Here is a tiny trained network, its code and every weight. The questions are about switching its units off for an input and a class, where a switched-off unit gives its printed mean instead of its output.

import numpy as np


def w(rows, s, z=0):
    codes = np.array(rows[::2]) - 128.0
    scale = np.full(codes.shape[1], s)
    scale[-1] = z or s
    return codes * scale


def norm(h):
    return h / np.sqrt((h * h).mean(-1, keepdims=True) + 1e-5)


def f(y):
    return y / 2 * (1 + np.tanh(0.7978845608 * (y + 0.044715 * y**3)))


def log_softmax(a):
    a = a - a.max(-1, keepdims=True)
    return a - np.log(np.exp(a).sum(-1, keepdims=True))


def net(x, mask):
    res = np.array(x, float).reshape(1, 7) / 4 @ E
    u = 0
    for l in range(3):
        y = f(norm(res) @ A[l][:, :-1].T + A[l][:, -1])
        res = res + np.where(mask[u : u + 7], y, B[l][:, -1]) @ B[l][:, :-1]
        u += 7
    return log_softmax(norm(res)[-1] @ U[:, :-1].T + U[:, -1])


A, B = {}, {}
E = w([
[131,122,127,136,128],'x0',
[127,131,131,120,127],'x1',
[211,97,69,78,54],'x2',
[126,253,83,165,45],'x3',
[231,212,132,203,198],'x4',
[125,160,148,82,130],'x5',
[130,126,126,134,127],'x6',
],0.0054)
A[0] = w([
[63,175,129,145,84,3],'L0N1',
[98,146,173,82,116,215],'L0N2',
[31,159,109,155,162,127],'L0N3',
[217,173,144,152,104,51],'L0N4',
[212,230,131,199,134,22],'L0N5',
[131,162,198,186,232,56],'L0N6',
[255,114,126,107,194,55],'L0N7',
],0.0096,0.0022)
B[0] = w([
[177,230,144,151,120,175],'L0N1',
[128,69,89,204,126,178],'L0N2',
[106,178,126,220,163,196],'L0N3',
[77,157,67,153,112,187],'L0N4',
[69,69,150,28,184,255],'L0N5',
[244,44,232,134,152,224],'L0N6',
[118,168,16,253,150,206],'L0N7',
],0.011,0.005)
A[1] = w([
[22,156,148,133,30,144],'L1N1',
[169,180,160,129,2,97],'L1N2',
[110,64,126,226,93,144],'L1N3',
[74,126,197,114,191,138],'L1N4',
[121,214,227,178,113,9],'L1N5',
[122,217,162,166,116,98],'L1N6',
[117,144,34,54,103,148],'L1N7',
],0.0089,0.0016)
B[1] = w([
[199,138,127,237,133,237],'L1N1',
[163,106,153,150,2,192],'L1N2',
[92,206,143,25,169,239],'L1N3',
[64,121,160,136,66,215],'L1N4',
[122,133,25,132,147,195],'L1N5',
[125,78,78,134,152,182],'L1N6',
[206,108,162,56,73,253],'L1N7',
],0.011,0.0037)
A[2] = w([
[22,131,189,120,115,60],'L2N1',
[86,156,197,133,169,35],'L2N2',
[35,180,254,149,125,164],'L2N3',
[128,63,87,28,147,57],'L2N4',
[132,137,72,185,160,11],'L2N5',
[65,105,121,109,177,126],'L2N6',
[204,99,90,132,142,72],'L2N7',
],0.013,0.0012)
B[2] = w([
[77,205,186,123,114,214],'L2N1',
[90,79,155,92,105,209],'L2N2',
[61,224,56,114,94,255],'L2N3',
[199,146,53,91,223,253],'L2N4',
[109,138,88,198,129,209],'L2N5',
[119,128,182,141,9,212],'L2N6',
[67,99,195,120,111,200],'L2N7',
],0.013,0.0053)
U = w([
[48,204,164,96,83,219],'0',
[120,168,38,237,155,173],'1',
[214,132,57,33,175,154],'2',
[217,122,124,116,4,6],'3',
[137,72,213,145,205,57],'4',
],0.013,0.0023)

Each question gives the input, the list of numbers given to net, and the class t.
The units are the neurons (one row each of A and B). Each row of codes is followed by its name. A weight is (code - 128) times the scale printed after its matrix; where a second scale follows, it is the last column's (A, B and U).
mask holds one flag per neuron, layer by layer. A switched-off neuron (its flag False) gives its mean, the last column of its row in B, instead of its output. The means were averaged over made-up inputs and are rounded, as every weight is.
A unit's drop is (log p(t) with every unit on - log p(t) with that unit switched off) / (log p(t) with every unit on - log p(t) with every unit switched off).
The circuit of an input: a set's keep is (log p(t) with only the set's units on - log p(t) with every unit switched off) / (log p(t) with every unit on - log p(t) with every unit switched off). Starting from the 12 units with the biggest drops (on a tie, the unit counted first), units are removed one at a time, each time the one whose removal leaves the highest keep (on an exact tie, the one counted first), for as long as the keep stays at least 0.8.
units of the circuit, in order: the units of the circuit, biggest drop first
unit that matters most: the unit with the biggest drop
k most important neurons: the k neurons with the biggest drops, biggest first
k most important neurons of layer l: the k neurons of layer l with the biggest drops, biggest first
drop of u: that unit's drop, to one decimal
input [-1,0,4,-7,8,4,6], class 1: units of the circuit, in order : L0N7
input [0,-7,0,2,7,-1,-6], class 0: units of the circuit, in order : L0N5; L2N6
input [0,3,4,1,-8,7,-1], class 3: 2 most important neurons : L0N5; L0N6
input [8,1,3,1,-5,6,-4], class 3: 4 most important neurons : L0N5; L0N6; L0N7; L1N1
input [-8,1,1,8,-2,7,-4], class 3: units of the circuit, in order : L1N2; L2N3
input [-7,-5,1,-7,7,8,-7], class 1: 2 most important neurons of layer 2 : L2N5; L2N2
input [4,-7,7,0,-7,-2,0], class 2: 2 most important neurons : L0N1; L2N4
input [-2,4,1,-6,-2,-5,-3], class 2: 2 most important neurons : L2N4; L0N3
input [8,0,6,-7,1,1,0], class 1: 2 most important neurons of layer 0 : L0N7; L0N5
input [-3,2,-2,2,-8,5,3], class 1: 4 most important neurons : L1N1; L0N6; L0N5; L0N1
input [1,2,0,6,6,1,1], class 0: 3 most important neurons : L0N5; L1N4; L2N1
input [8,8,0,4,-6,-2,-3], class 1: 2 most important neurons : L0N6; L1N1
input [4,-5,8,5,5,8,-3], class 2: 2 most important neurons : L0N5; L1N7
input [-4,4,1,-1,-3,6,-4], class 2: 2 most important neurons of layer 0 : L0N3; L0N2
input [3,5,0,3,2,-7,8], class 0: units of the circuit, in order : L0N5
input [-2,7,2,-1,-7,7,-1], class 2: 2 most important neurons of layer 0 : L0N2; L0N1
input [-4,-6,-5,-8,-1,-1,-5], class 0: 2 most important neurons : L2N3; L1N4
input [7,1,0,8,6,-8,-2], class 0: 2 most important neurons : L0N5; L1N4
input [-5,-1,1,5,-1,-3,2], class 3: 3 most important neurons : L0N7; L1N7; L0N3
input [6,5,5,-2,-4,-2,-1], class 2: unit that matters most : L2N4
input [4,-2,6,-1,-6,-2,-4], class 2: 2 most important neurons : L2N4; L0N1
input [6,-2,-8,0,4,-4,3], class 4: 2 most important neurons of layer 0 : L0N6; L0N4
input [6,2,-7,-5,3,2,0], class 4: drop of L0N6 : 5.3
